Here is a tiny trained network, its code and every weight. The questions are about switching its units off for an input and a class, where a switched-off unit gives its printed mean instead of its output.

import numpy as np


def w(rows, s, z=0):
    codes = np.array(rows[::2]) - 128.0
    scale = np.full(codes.shape[1], s)
    scale[-1] = z or s
    return codes * scale


def f(y):
    return y / 2 * (1 + np.tanh(0.7978845608 * (y + 0.044715 * y**3)))


def log_softmax(a):
    a = a - a.max(-1, keepdims=True)
    return a - np.log(np.exp(a).sum(-1, keepdims=True))


def net(x, mask):
    res = np.array(x, float).reshape(1, 7) / 4 @ E
    y = f(res @ A[0][:, :-1].T + A[0][:, -1])
    res = res + np.where(mask, y, B[0][:, -1]) @ B[0][:, :-1]
    return log_softmax(res[-1] @ U[:, :-1].T + U[:, -1])


A, B = {}, {}
E = w([
[164,31,68,187,174,141,221,99,114,137,2,126],'x0',
[140,90,128,108,109,132,108,117,126,138,131,137],'x1',
[80,147,226,127,156,124,151,25,163,105,91,220],'x2',
[107,151,48,155,168,183,64,80,28,66,127,133],'x3',
[182,122,90,68,160,76,76,121,216,48,105,121],'x4',
[219,201,126,70,90,159,145,133,77,149,43,173],'x5',
[106,123,90,115,218,171,108,199,164,197,138,226],'x6',
],0.0066)
A[0] = w([
[86,185,177,166,146,89,177,70,133,117,124,180,255],'n0',
[129,151,63,146,145,161,112,149,63,85,136,94,82],'n1',
[165,142,112,68,194,142,135,129,176,65,132,54,186],'n2',
[146,116,244,119,134,84,202,188,174,130,144,130,157],'n3',
[169,145,63,119,112,117,117,232,78,155,135,53,127],'n4',
[139,110,149,117,52,136,141,75,107,82,128,67,96],'n5',
[181,129,222,97,119,80,132,175,156,177,98,113,241],'n6',
[193,176,111,58,133,135,140,106,62,154,114,152,98],'n7',
[101,189,167,126,160,124,66,186,113,134,186,161,175],'n8',
[169,107,114,31,155,95,89,155,217,68,87,103,145],'n9',
[189,63,82,177,171,175,200,97,124,137,117,143,136],'n10',
[121,93,106,84,241,183,127,215,154,173,166,200,102],'n11',
[162,73,100,177,149,108,186,110,98,140,87,150,142],'n12',
[160,103,103,138,72,128,103,199,140,171,135,50,162],'n13',
[150,134,151,106,47,106,148,80,125,62,111,73,180],'n14',
[116,64,52,151,175,78,173,105,126,133,62,119,111],'n15',
[87,155,230,55,147,142,141,24,122,98,67,201,228],'n16',
[127,101,71,92,168,181,104,155,178,149,159,209,187],'n17',
[80,52,112,187,176,74,106,110,153,141,211,74,127],'n18',
[61,66,141,180,175,109,100,139,165,114,172,78,108],'n19',
[149,156,75,135,153,206,70,63,75,66,131,156,156],'n20',
[93,137,104,144,155,131,65,121,43,67,111,150,40],'n21',
[138,89,154,113,101,66,189,171,178,176,109,117,122],'n22',
[82,120,180,155,55,187,180,182,75,188,149,161,115],'n23',
[128,183,166,130,120,163,108,167,136,93,195,137,83],'n24',
[98,43,65,178,166,160,198,69,149,144,95,86,131],'n25',
[150,110,113,72,180,75,33,96,222,45,48,139,127],'n26',
[62,100,160,145,83,213,164,127,91,197,144,125,89],'n27',
[58,183,140,101,115,98,80,122,127,131,166,123,113],'n28',
[178,113,174,147,103,110,160,96,101,40,161,66,80],'n29',
[90,141,158,86,105,122,111,138,149,131,183,107,42],'n30',
[254,225,125,103,72,157,145,143,107,150,100,163,214],'n31',
[150,125,78,111,106,127,129,193,120,162,141,58,138],'n32',
[61,59,144,175,170,81,127,106,147,91,200,135,163],'n33',
[100,143,171,125,74,160,71,135,132,119,211,113,111],'n34',
[121,143,86,193,178,183,52,43,82,81,149,148,98],'n35',
[125,138,102,187,165,168,52,95,72,80,129,143,54],'n36',
[104,118,131,136,132,54,146,110,94,94,168,68,132],'n37',
[135,114,144,150,43,105,166,106,112,57,144,92,55],'n38',
[155,124,156,146,78,112,129,108,99,103,115,37,92],'n39',
[109,178,151,41,136,92,82,131,100,143,164,124,131],'n40',
[82,125,171,138,106,184,192,127,45,178,154,116,114],'n41',
[124,172,145,89,87,116,65,131,91,138,178,157,109],'n42',
],0.0062,0.0025)
B[0] = w([
[80,107,106,169,170,149,71,208,141,127,105,103,210],'n0',
[125,85,150,149,98,111,89,179,185,98,154,143,196],'n1',
[80,164,79,129,104,163,138,137,131,110,118,110,186],'n2',
[159,97,187,206,109,93,108,173,118,93,165,145,209],'n3',
[37,48,144,141,164,220,31,179,173,153,115,133,246],'n4',
[100,123,174,82,141,199,206,184,132,117,111,146,191],'n5',
[148,89,115,185,100,68,162,203,129,92,134,146,220],'n6',
[136,131,92,163,111,71,146,136,92,153,131,190,185],'n7',
[137,156,159,97,176,127,160,143,120,154,89,83,211],'n8',
[73,199,59,144,51,95,145,104,133,104,186,84,215],'n9',
[173,158,167,78,142,128,124,132,147,140,113,53,213],'n10',
[133,169,218,33,144,231,243,200,102,39,190,209,215],'n11',
[152,175,162,66,139,92,90,124,178,163,88,51,204],'n12',
[88,73,140,170,115,158,51,211,141,143,137,154,222],'n13',
[100,136,151,109,162,185,170,171,80,114,140,171,221],'n14',
[173,177,172,64,133,107,81,123,152,169,94,94,209],'n15',
[53,42,108,186,181,178,46,185,167,177,87,134,254],'n16',
[83,165,157,92,151,155,215,175,108,74,128,147,201],'n17',
[163,120,28,138,112,85,169,127,43,220,73,223,213],'n18',
[180,127,63,150,90,105,164,111,35,185,92,212,192],'n19',
[163,118,164,194,82,87,148,200,146,92,145,129,231],'n20',
[213,114,205,148,82,72,127,156,155,44,198,154,179],'n21',
[199,132,205,190,87,66,127,143,161,78,166,112,195],'n22',
[92,184,104,116,53,76,163,67,165,107,163,77,209],'n23',
[176,156,148,85,155,108,115,125,133,118,69,85,170],'n24',
[172,160,143,86,153,137,125,117,144,173,57,75,231],'n25',
[25,210,76,111,65,117,136,106,144,158,156,91,222],'n26',
[87,248,75,115,51,134,107,55,173,98,191,95,188],'n27',
[168,145,172,126,169,135,80,130,127,172,54,115,179],'n28',
[123,139,163,36,128,217,201,169,105,108,126,193,186],'n29',
[183,145,152,117,102,102,114,130,139,163,88,121,156],'n30',
[127,80,40,209,126,80,159,154,3,191,76,193,253],'n31',
[94,76,144,165,150,177,63,146,172,126,104,130,207],'n32',
[126,106,72,158,135,90,124,164,58,203,73,202,200],'n33',
[166,143,155,81,164,104,115,125,119,194,66,76,198],'n34',
[167,125,185,170,67,73,124,226,170,100,177,134,217],'n35',
[216,123,192,169,55,82,131,170,188,82,175,148,188],'n36',
[126,150,135,115,133,144,149,185,86,143,111,171,174],'n37',
[133,152,178,62,150,233,211,120,115,66,157,193,179],'n38',
[109,127,161,115,166,212,164,150,136,114,138,164,193],'n39',
[179,140,139,88,183,102,97,105,86,168,63,98,189],'n40',
[61,215,61,107,56,114,125,76,176,99,134,107,206],'n41',
[182,137,137,84,167,79,125,91,135,145,57,63,193],'n42',
],0.0053,0.0054)
U = w([
[123,152,196,45,176,231,241,140,102,85,165,181,84],'0',
[167,114,39,179,138,60,161,118,18,183,84,187,112],'1',
[219,164,173,62,193,92,95,101,155,167,61,2,95],'2',
[208,98,204,212,89,52,126,142,193,79,218,123,98],'3',
[21,57,125,180,181,194,19,134,185,144,115,118,107],'4',
[36,226,46,110,58,102,148,79,168,114,189,52,113],'5',
[107,134,129,159,172,111,148,142,103,123,127,84,253],'6',
[159,65,94,135,205,134,129,25,113,114,184,88,110],'7',
],0.0083,0.0066)

Each question gives the input, the list of numbers given to net, and the class t.
The units are the neurons (one row each of A and B). Each row of codes is followed by its name. A weight is (code - 128) times the scale printed after its matrix; where a second scale follows, it is the last column's (A, B and U).
mask holds one flag per neuron, in row order. A switched-off neuron (its flag False) gives its mean, the last column of its row in B, instead of its output. The means were averaged over made-up inputs and are rounded, as every weight is.
A unit's drop is (log p(t) with every unit on - log p(t) with that unit switched off) / (log p(t) with every unit on - log p(t) with every unit switched off).
The circuit of an input: a set's keep is (log p(t) with only the set's units on - log p(t) with every unit switched off) / (log p(t) with every unit on - log p(t) with every unit switched off). Starting from the 12 units with the biggest drops (on a tie, the unit counted first), units are removed one at a time, each time the one whose removal leaves the highest keep (on an exact tie, the one counted first), for as long as the keep stays at least 0.8.
units of the circuit, in order: the units of the circuit, biggest drop first
most important unit: the unit with the biggest drop
k most important neurons: the k neurons with the biggest drops, biggest first
drop of u: that unit's drop, to one decimal
input [5,5,-3,0,-8,5,-7], class 5: units of the circuit, in order -> n41; n27
input [7,-6,6,-8,-8,2,3], class 3: 3 most important neurons -> n3; n22; n6
input [5,5,-8,-1,-3,5,-7], class 4: most important unit -> n4
input [-2,-3,2,-3,6,0,1], class 5: units of the circuit, in order -> n26; n9
input [4,-7,-1,6,-8,4,-2], class 5: units of the circuit, in order -> n41; n27
input [8,4,7,8,0,5,-1], class 2: units of the circuit, in order -> n12; n10
input [-6,-6,8,-2,-8,-2,4], class 4: 2 most important neurons -> n16; n0
input [-6,-1,0,7,5,8,-7], class 1: 2 most important neurons -> n31; n7
input [5,8,-8,1,2,7,5], class 4: 2 most important neurons -> n4; n32
input [-2,5,5,5,4,-5,8], class 0: 2 most important neurons -> n11; n17
input [-6,-7,8,6,-4,6,-6], class 4: 3 most important neurons -> n16; n0; n11
input [-1,6,-3,3,7,-6,6], class 5: units of the circuit, in order -> n26; n9
input [-2,1,4,6,-7,-6,2], class 5: 4 most important neurons -> n27; n41; n31; n23
input [0,7,-8,-7,-4,4,8], class 0: 3 most important neurons -> n11; n17; n16
input [-4,-1,-2,4,-1,8,0], class 1: units of the circuit, in order -> n31
input [4,6,-1,6,4,-4,-5], class 3: 2 most important neurons -> n35; n36
input [3,2,3,1,2,-4,-4], class 0: 3 most important neurons -> n31; n29; n38
input [4,2,-5,3,5,-4,5], class 0: 3 most important neurons -> n11; n17; n16
input [7,-5,0,7,3,-1,8], class 0: 2 most important neurons -> n11; n17
input [4,-5,-6,-7,4,-7,0], class 1: 3 most important neurons -> n18; n19; n33
input [2,-5,7,-6,1,-4,1], class 4: 2 most important neurons -> n16; n0
input [-4,1,5,8,3,-5,-1], class 3: most important unit -> n35
input [0,2,4,1,-8,-8,4], class 1: 3 most important neurons -> n33; n18; n19
input [-3,0,-6,0,-2,-2,1], class 4: drop of n4 -> 0.2
input [-4,-7,3,-5,-7,0,-5], class 5: drop of n23 -> 0.6
input [-2,-3,6,2,4,0,-5], class 4: drop of n16 -> 1.0
input [4,-2,-2,-4,4,-7,2], class 1: most important unit -> n18
input [7,-6,-1,7,5,-3,-7], class 0: drop of n38 -> 0.2
